Below is a small trained network, with its code and all its weights. Each question gives an input and a target symbol and asks what happens when units are switched off, that is, made to give their printed mean instead of their output.

import numpy as np


def w(rows, s, z=0):
    codes = np.array(rows[::2]) - 128.0
    scale = np.full(codes.shape[1], s)
    scale[-1] = z or s
    return codes * scale


def norm(h):
    return h / np.sqrt((h * h).mean(-1, keepdims=True) + 1e-5)


def f(y):
    return y / 2 * (1 + np.tanh(0.7978845608 * (y + 0.044715 * y**3)))


def softmax(a):
    e = np.exp(a - a.max(-1, keepdims=True))
    return e / e.sum(-1, keepdims=True)


def log_softmax(a):
    a = a - a.max(-1, keepdims=True)
    return a - np.log(np.exp(a).sum(-1, keepdims=True))


def net(x, mask):
    ids = ['ΘΛΠΩβγδημστφψ'.index(c) for c in x.split()]
    T = len(ids)
    res = E[ids] + P[:T]
    r = norm(res)
    for j in range(2):
        rows = slice(3 * j, 3 * j + 3)
        q, k, v = (r @ M[0][rows].T for M in (Q, K, V))
        z = softmax(np.where(np.tri(T) > 0, q @ k.T / 3**0.5, -1e9)) @ v
        o = O[0][rows]
        res = res + np.where(mask[j], z, o[:, -1]) @ o[:, :-1]
    y = f(norm(res) @ A[0][:, :-1].T + A[0][:, -1])
    res = res + np.where(mask[2:18], y, B[0][:, -1]) @ B[0][:, :-1]
    return log_softmax(norm(res)[-1] @ U[:, :-1].T + U[:, -1])


Q, K, V, O, A, B = {}, {}, {}, {}, {}, {}
E = w([
[95,163,176],'Θ',
[176,141,132],'Λ',
[132,216,132],'Π',
[161,111,84],'Ω',
[140,151,117],'β',
[150,111,93],'γ',
[154,71,251],'δ',
[126,210,132],'η',
[140,153,135],'μ',
[124,142,135],'σ',
[131,146,132],'τ',
[136,157,132],'φ',
[127,177,124],'ψ',
],0.025)
P = w([
[120,199,6],'0',
[164,245,103],'1',
[164,195,143],'2',
[179,168,160],'3',
[185,148,160],'4',
[191,138,175],'5',
[164,166,177],'6',
[209,91,142],'7',
[110,253,175],'8',
[125,214,155],'9',
],0.0062)
Q[0] = w([
[86,120,133],'head 0',
[172,131,149],'head 0',
[252,185,137],'head 0',
[60,104,103],'head 1',
[67,92,175],'head 1',
[188,190,145],'head 1',
],0.02)
K[0] = w([
[59,129,134],'head 0',
[140,187,132],'head 0',
[216,160,161],'head 0',
[111,141,45],'head 1',
[62,153,112],'head 1',
[168,7,211],'head 1',
],0.018)
V[0] = w([
[252,159,112],'head 0',
[123,123,141],'head 0',
[166,116,208],'head 0',
[59,115,125],'head 1',
[149,173,98],'head 1',
[88,189,72],'head 1',
],0.019)
O[0] = w([
[189,252,154,254],'head 0',
[107,125,129,122],'head 0',
[9,211,161,163],'head 0',
[174,112,68,81],'head 1',
[156,167,171,142],'head 1',
[227,174,141,99],'head 1',
],0.012,0.015)
A[0] = w([
[64,168,4,224],'neuron 0',
[67,179,103,255],'neuron 1',
[125,128,127,46],'neuron 2',
[163,107,158,182],'neuron 3',
[184,187,118,156],'neuron 4',
[210,183,155,176],'neuron 5',
[78,41,158,30],'neuron 6',
[133,112,138,64],'neuron 7',
[171,118,106,85],'neuron 8',
[117,176,113,189],'neuron 9',
[145,42,202,111],'neuron 10',
[123,181,122,113],'neuron 11',
[143,104,38,191],'neuron 12',
[151,101,84,156],'neuron 13',
[242,136,173,149],'neuron 14',
[209,197,25,201],'neuron 15',
],0.018,0.0025)
B[0] = w([
[253,156,114,153],'neuron 0',
[197,80,135,221],'neuron 1',
[118,130,134,121],'neuron 2',
[127,152,106,136],'neuron 3',
[60,116,148,221],'neuron 4',
[46,138,90,252],'neuron 5',
[30,128,65,132],'neuron 6',
[101,135,121,118],'neuron 7',
[156,133,143,127],'neuron 8',
[148,95,154,198],'neuron 9',
[31,182,57,128],'neuron 10',
[141,107,153,199],'neuron 11',
[150,145,130,123],'neuron 12',
[137,141,144,121],'neuron 13',
[216,175,129,208],'neuron 14',
[187,184,203,197],'neuron 15',
],0.027,0.013)
U = w([
[191,220,205,201],'Θ',
[72,141,209,230],'Λ',
[115,29,240,208],'Π',
[146,126,110,29],'Ω',
[140,128,124,3],'β',
[162,119,105,48],'γ',
[149,124,87,81],'δ',
[160,98,125,140],'η',
[135,2,132,159],'μ',
[178,93,107,72],'σ',
[146,107,94,56],'τ',
[26,113,81,149],'φ',
[153,117,121,11],'ψ',
],0.014,0.0057)

Each question gives the input, a string of symbols that net reads in full, and the target symbol t.
The units are the heads (3 rows each of Q, K, V and O) and the neurons (one row each of A and B). Each row of codes is followed by its name. A weight is (code - 128) times the scale printed after its matrix; where a second scale follows, it is the last column's (O, A, B and U).
mask holds one flag per unit, heads first, then neurons. A switched-off unit (its flag False) gives its mean, the last column of its rows in O or B, instead of its output. The means were averaged over made-up inputs and are rounded, as every weight is.
A unit's drop is (log p(t) with every unit on - log p(t) with that unit switched off) / (log p(t) with every unit on - log p(t) with every unit switched off).
The circuit of an input: a set's keep is (log p(t) with only the set's units on - log p(t) with every unit switched off) / (log p(t) with every unit on - log p(t) with every unit switched off). Starting from the 12 units with the biggest drops (on a tie, the unit counted first), units are removed one at a time, each time the one whose removal leaves the highest keep (on an exact tie, the one counted first), for as long as the keep stays at least 0.8.
circuit, biggest first: the units of the circuit, biggest drop first
unit that matters most: the unit with the biggest drop
k most important neurons: the k neurons with the biggest drops, biggest first
which heads matter: for each layer, one digit per head in row order, 1 if its drop is at least 0.15 and else 0, layers parted by /
drop when u is switched off: that unit's drop, to one decimal
input Π τ Θ Θ ψ τ, target Λ: which heads matter	00
input τ τ γ δ, target φ: which heads matter	01
input φ Θ Θ γ γ Λ σ φ, target Λ: which heads matter	01
input Θ σ Λ Θ Θ, target Π: which heads matter	10
input Λ Θ σ Θ Π Λ σ η σ η, target Λ: circuit, biggest first	[neuron 14; head 1]
input σ τ Θ γ γ σ Θ σ σ, target Π: which heads matter	01
input η Θ τ Λ σ Θ η σ τ, target Λ: which heads matter	11
input Θ Θ Θ Θ γ δ Θ, target μ: which heads matter	11
input σ Θ δ, target φ: unit that matters most	head 0
input Θ δ Θ Θ Ω Θ Θ, target μ: 3 most important neurons	[neuron 15; neuron 5; neuron 14]
input Λ β Θ Ω Π Π Λ Θ, target Λ: which heads matter	00
input η δ γ Π ψ σ σ β δ, target Λ: 2 most important neurons	[neuron 14; neuron 15]
input Π η σ Λ φ β σ, target Λ: 3 most important neurons	[neuron 0; neuron 14; neuron 15]
input Λ ψ η Θ Θ, target Λ: which heads matter	11
input γ σ σ ψ Λ η γ, target Λ: circuit, biggest first	[head 1; neuron 14]
input μ Θ Θ β Θ σ σ, target Λ: most important neuron	[neuron 14]
input ψ Λ Λ η τ σ Π Λ ψ, target Λ: which heads matter	01
input Θ σ σ Θ γ σ, target Π: 3 most important neurons	[neuron 14; neuron 15; neuron 1]
input σ η Π Θ σ Λ σ Ω Λ, target Λ: which heads matter	01
input ψ Λ η Θ φ σ Θ Θ Θ Θ, target Π: 2 most important neurons	[neuron 14; neuron 15]
input Θ σ Π Θ Θ Π Λ Λ, target Λ: most important neuron	[neuron 0]
input τ μ τ τ φ Θ Θ σ μ, target Λ: which heads matter	11
input Θ σ φ Θ Ω σ φ, target Λ: drop when neuron 14 is switched off	0.5
